Below are the code and all the weights of a small trained network. Each question names an input and a target symbol and asks about switching units off, where a switched-off unit gives its printed mean instead of its output.

import numpy as np


def w(rows, s, z=0):
    codes = np.array(rows[::2]) - 128.0
    scale = np.full(codes.shape[1], s)
    scale[-1] = z or s
    return codes * scale


def norm(h):
    return h / np.sqrt((h * h).mean(-1, keepdims=True) + 1e-5)


def f(y):
    return np.maximum(y, 0)


def softmax(a):
    e = np.exp(a - a.max(-1, keepdims=True))
    return e / e.sum(-1, keepdims=True)


def log_softmax(a):
    a = a - a.max(-1, keepdims=True)
    return a - np.log(np.exp(a).sum(-1, keepdims=True))


def net(x, mask):
    ids = ['αγδζηθλμξπστφψω'.index(c) for c in x.split()]
    T = len(ids)
    res = E[ids] + P[:T]
    u = 0
    for l in range(2):
        r = norm(res)
        for j in range(2):
            rows = slice(3 * j, 3 * j + 3)
            q, k, v = (r @ M[l][rows].T for M in (Q, K, V))
            z = softmax(np.where(np.tri(T) > 0, q @ k.T / 3**0.5, -1e9)) @ v
            o = O[l][rows]
            res = res + np.where(mask[u + j], z, o[:, -1]) @ o[:, :-1]
        u += 2
        y = f(norm(res) @ A[l][:, :-1].T + A[l][:, -1])
        res = res + np.where(mask[u : u + 12], y, B[l][:, -1]) @ B[l][:, :-1]
        u += 12
    return log_softmax(norm(res)[-1] @ U[:, :-1].T + U[:, -1])


Q, K, V, O, A, B = {}, {}, {}, {}, {}, {}
E = w([
[86,134,157,145,180,220],'α',
[186,74,121,62,159,138],'γ',
[208,52,171,162,155,98],'δ',
[73,132,119,132,144,16],'ζ',
[63,127,57,110,99,70],'η',
[108,153,134,93,182,184],'θ',
[79,145,174,111,133,208],'λ',
[78,144,195,65,119,169],'μ',
[81,188,134,87,135,176],'ξ',
[226,27,135,12,111,137],'π',
[105,203,112,63,147,139],'σ',
[169,151,85,94,70,89],'τ',
[122,131,102,160,82,200],'φ',
[111,126,128,116,52,177],'ψ',
[149,167,48,167,93,92],'ω',
],0.011)
P = w([
[39,37,2,25,167,150],'0',
[61,68,38,40,150,155],'1',
[66,93,77,68,140,150],'2',
[102,111,101,72,135,166],'3',
[126,131,121,82,129,174],'4',
[150,150,146,97,122,176],'5',
[168,174,180,116,112,166],'6',
[201,187,203,123,105,174],'7',
[238,216,238,146,88,162],'8',
],0.0063)
Q[0] = w([
[185,170,153,114,153,155],'0.h1',
[62,203,101,135,170,39],'0.h1',
[58,255,136,68,82,188],'0.h1',
[173,122,164,105,205,145],'0.h2',
[99,158,103,126,120,168],'0.h2',
[141,57,89,196,149,87],'0.h2',
],0.021)
K[0] = w([
[142,159,182,142,131,119],'0.h1',
[136,152,76,96,181,59],'0.h1',
[147,255,113,92,96,110],'0.h1',
[161,148,178,129,131,146],'0.h2',
[152,153,100,120,92,142],'0.h2',
[100,76,105,87,191,125],'0.h2',
],0.027)
V[0] = w([
[156,156,60,35,170,55],'0.h1',
[128,38,168,149,224,118],'0.h1',
[161,198,29,193,232,133],'0.h1',
[171,128,67,131,10,170],'0.h2',
[102,78,77,134,117,167],'0.h2',
[147,170,20,208,184,72],'0.h2',
],0.011)
O[0] = w([
[113,221,125,145,90,60,185],'0.h1',
[249,143,179,123,180,116,50],'0.h1',
[132,115,133,234,107,185,76],'0.h1',
[35,49,147,107,99,113,186],'0.h2',
[118,114,134,165,219,142,180],'0.h2',
[116,88,255,159,98,128,1],'0.h2',
],0.0088,0.0077)
A[0] = w([
[93,133,199,146,128,133,93],'0.n1',
[184,199,196,114,89,147,15],'0.n2',
[195,85,145,89,109,123,121],'0.n3',
[134,195,100,230,67,108,16],'0.n4',
[165,87,89,198,47,91,60],'0.n5',
[160,150,186,176,90,146,27],'0.n6',
[227,51,71,250,131,86,140],'0.n7',
[170,91,31,226,70,3,217],'0.n8',
[152,200,145,82,145,179,154],'0.n9',
[107,189,86,165,107,199,138],'0.n10',
[157,212,239,181,127,203,218],'0.n11',
[96,99,108,112,172,86,254],'0.n12',
],0.014,0.0021)
B[0] = w([
[86,142,183,107,129,117,146],'0.n1',
[131,87,210,101,147,168,166],'0.n2',
[167,103,76,108,168,85,172],'0.n3',
[147,131,54,209,102,168,193],'0.n4',
[150,92,147,142,107,70,140],'0.n5',
[169,97,163,108,129,173,138],'0.n6',
[57,154,66,189,96,18,172],'0.n7',
[100,149,98,221,117,72,194],'0.n8',
[202,141,149,114,162,176,220],'0.n9',
[112,110,157,53,191,153,255],'0.n10',
[182,142,251,136,149,154,168],'0.n11',
[104,145,117,162,181,119,241],'0.n12',
],0.022,0.0073)
Q[1] = w([
[77,138,60,142,205,174],'1.h1',
[147,123,141,251,169,65],'1.h1',
[195,37,80,139,164,84],'1.h1',
[111,109,109,185,147,155],'1.h2',
[85,125,159,119,126,76],'1.h2',
[101,117,148,86,196,158],'1.h2',
],0.023)
K[1] = w([
[150,81,11,78,113,144],'1.h1',
[156,130,73,245,184,27],'1.h1',
[227,133,118,84,132,5],'1.h1',
[84,166,129,130,132,135],'1.h2',
[74,58,128,138,140,116],'1.h2',
[148,75,79,64,18,152],'1.h2',
],0.019)
V[1] = w([
[175,72,183,112,105,150],'1.h1',
[165,88,126,137,164,163],'1.h1',
[101,183,182,122,136,114],'1.h1',
[157,2,130,148,138,168],'1.h2',
[180,106,149,91,124,57],'1.h2',
[127,122,88,73,117,59],'1.h2',
],0.023)
O[1] = w([
[86,243,122,179,171,78,5],'1.h1',
[170,137,100,218,145,124,158],'1.h1',
[69,110,180,80,108,64,133],'1.h1',
[106,35,137,196,248,184,89],'1.h2',
[151,74,216,49,171,50,48],'1.h2',
[101,46,104,46,95,84,144],'1.h2',
],0.011,0.013)
A[1] = w([
[198,104,220,157,112,110,137],'1.n1',
[120,128,173,139,102,45,103],'1.n2',
[111,138,218,198,65,129,86],'1.n3',
[160,119,220,79,141,206,52],'1.n4',
[196,70,92,160,106,86,126],'1.n5',
[130,82,100,192,74,64,79],'1.n6',
[132,168,111,254,157,12,37],'1.n7',
[87,100,107,180,97,40,83],'1.n8',
[252,136,178,132,112,162,126],'1.n9',
[135,180,175,82,92,213,57],'1.n10',
[104,96,153,174,158,153,131],'1.n11',
[130,179,131,156,71,170,2],'1.n12',
],0.018,0.0047)
B[1] = w([
[94,75,180,114,75,187,212],'1.n1',
[131,122,100,159,157,212,180],'1.n2',
[128,42,98,85,137,41,193],'1.n3',
[106,188,112,114,204,68,210],'1.n4',
[67,192,162,179,120,131,212],'1.n5',
[188,131,88,182,93,36,207],'1.n6',
[78,200,1,138,127,59,254],'1.n7',
[194,169,109,206,125,71,203],'1.n8',
[179,36,127,121,37,134,228],'1.n9',
[115,214,163,179,93,128,220],'1.n10',
[113,139,192,153,117,91,182],'1.n11',
[146,89,193,134,139,203,186],'1.n12',
],0.028,0.007)
U = w([
[133,150,47,201,112,47,171],'α',
[150,57,158,156,9,104,201],'γ',
[173,47,191,109,128,91,252],'δ',
[156,110,195,121,115,140,149],'ζ',
[139,137,157,128,123,124,59],'η',
[173,161,207,149,131,131,122],'θ',
[235,112,92,155,210,171,79],'λ',
[239,144,74,39,88,135,84],'μ',
[90,252,130,95,183,132,182],'ξ',
[133,105,128,32,196,46,179],'π',
[154,177,116,164,52,251,27],'σ',
[29,159,160,89,16,133,11],'τ',
[54,87,141,229,183,194,81],'φ',
[58,51,43,62,111,165,92],'ψ',
[17,94,208,119,147,43,83],'ω',
],0.013,0.003)

Each question gives the input, a string of symbols that net reads in full, and the target symbol t.
The units are the heads (3 rows each of Q, K, V and O) and the neurons (one row each of A and B). Each row of codes is followed by its name. A weight is (code - 128) times the scale printed after its matrix; where a second scale follows, it is the last column's (O, A, B and U).
mask holds one flag per unit, layer by layer, with each layer's heads first. A switched-off unit (its flag False) gives its mean, the last column of its rows in O or B, instead of its output. The means were averaged over made-up inputs and are rounded, as every weight is.
A unit's drop is (log p(t) with every unit on - log p(t) with that unit switched off) / (log p(t) with every unit on - log p(t) with every unit switched off).
The circuit of an input: a set's keep is (log p(t) with only the set's units on - log p(t) with every unit switched off) / (log p(t) with every unit on - log p(t) with every unit switched off). Starting from the 12 units with the biggest drops (on a tie, the unit counted first), units are removed one at a time, each time the one whose removal leaves the highest keep (on an exact tie, the one counted first), for as long as the keep stays at least 0.8.
units of the circuit, in order: the units of the circuit, biggest drop first
top k neurons: the k neurons with the biggest drops, biggest first
top k neurons in layer l: the k neurons of layer l with the biggest drops, biggest first
which heads matter: for each layer, one digit per head in row order, 1 if its drop is at least 0.15 and else 0, layers parted by /
input λ θ λ, target λ: units of the circuit, in order -> (0.h1, 0.h2, 1.n7)
input η ξ μ ξ ζ μ θ, target μ: top 2 neurons -> (1.n9, 0.n9)
input ξ π σ μ, target σ: which heads matter -> 10 / 00
input θ ξ ζ ξ ξ μ δ ω ξ, target ω: which heads matter -> 01 / 00
input η ξ λ, target ξ: which heads matter -> 00 / 00
input φ π ζ γ, target φ: units of the circuit, in order -> (1.h2, 0.h1)
input ξ ξ φ ω φ, target ω: units of the circuit, in order -> (0.h2, 0.n1)
input δ δ η ω λ σ, target ω: units of the circuit, in order -> (0.h2, 0.n1)
input ξ ζ δ θ λ φ ξ ξ π, target φ: units of the circuit, in order -> (0.h1, 1.h2)
input θ ξ φ θ η μ, target μ: top neuron -> (0.n10)
input π σ μ η μ, target μ: units of the circuit, in order -> (0.h2, 1.h2, 1.n7)
input ξ α δ δ ξ τ φ δ, target δ: units of the circuit, in order -> (0.h1, 1.h2, 0.n12)
input τ γ ξ, target τ: which heads matter -> 00 / 01
input φ γ θ ξ δ δ, target γ: which heads matter -> 11 / 11
input ξ ω ξ π μ ζ ξ α, target ξ: which heads matter -> 01 / 00
input ξ ζ ζ ξ φ μ δ τ π, target δ: top 2 neurons in layer 0 -> (0.n3, 0.n10)
input ζ μ ξ α γ λ, target λ: which heads matter -> 11 / 10
input φ ω μ μ, target ω: top neuron -> (1.n3)
input φ δ μ ψ δ α, target ψ: which heads matter -> 00 / 00
input ψ α ζ γ ξ θ, target ξ: top 2 neurons in layer 0 -> (0.n10, 0.n7)
input ξ ξ η γ η μ ψ α ξ, target ψ: which heads matter -> 11 / 00
input μ λ ξ μ α π ξ σ, target σ: which heads matter -> 11 / 00
input φ ξ γ ξ σ δ λ, target σ: which heads matter -> 10 / 00
input φ μ ψ δ π τ ξ, target τ: which heads matter -> 01 / 00
input ζ σ ζ δ ψ φ η α, target φ: top 4 neurons in layer 0 -> (0.n7, 0.n12, 0.n8, 0.n1)
input ξ ξ λ ξ ψ φ σ, target ψ: top 3 neurons in layer 1 -> (1.n10, 1.n5, 1.n8)
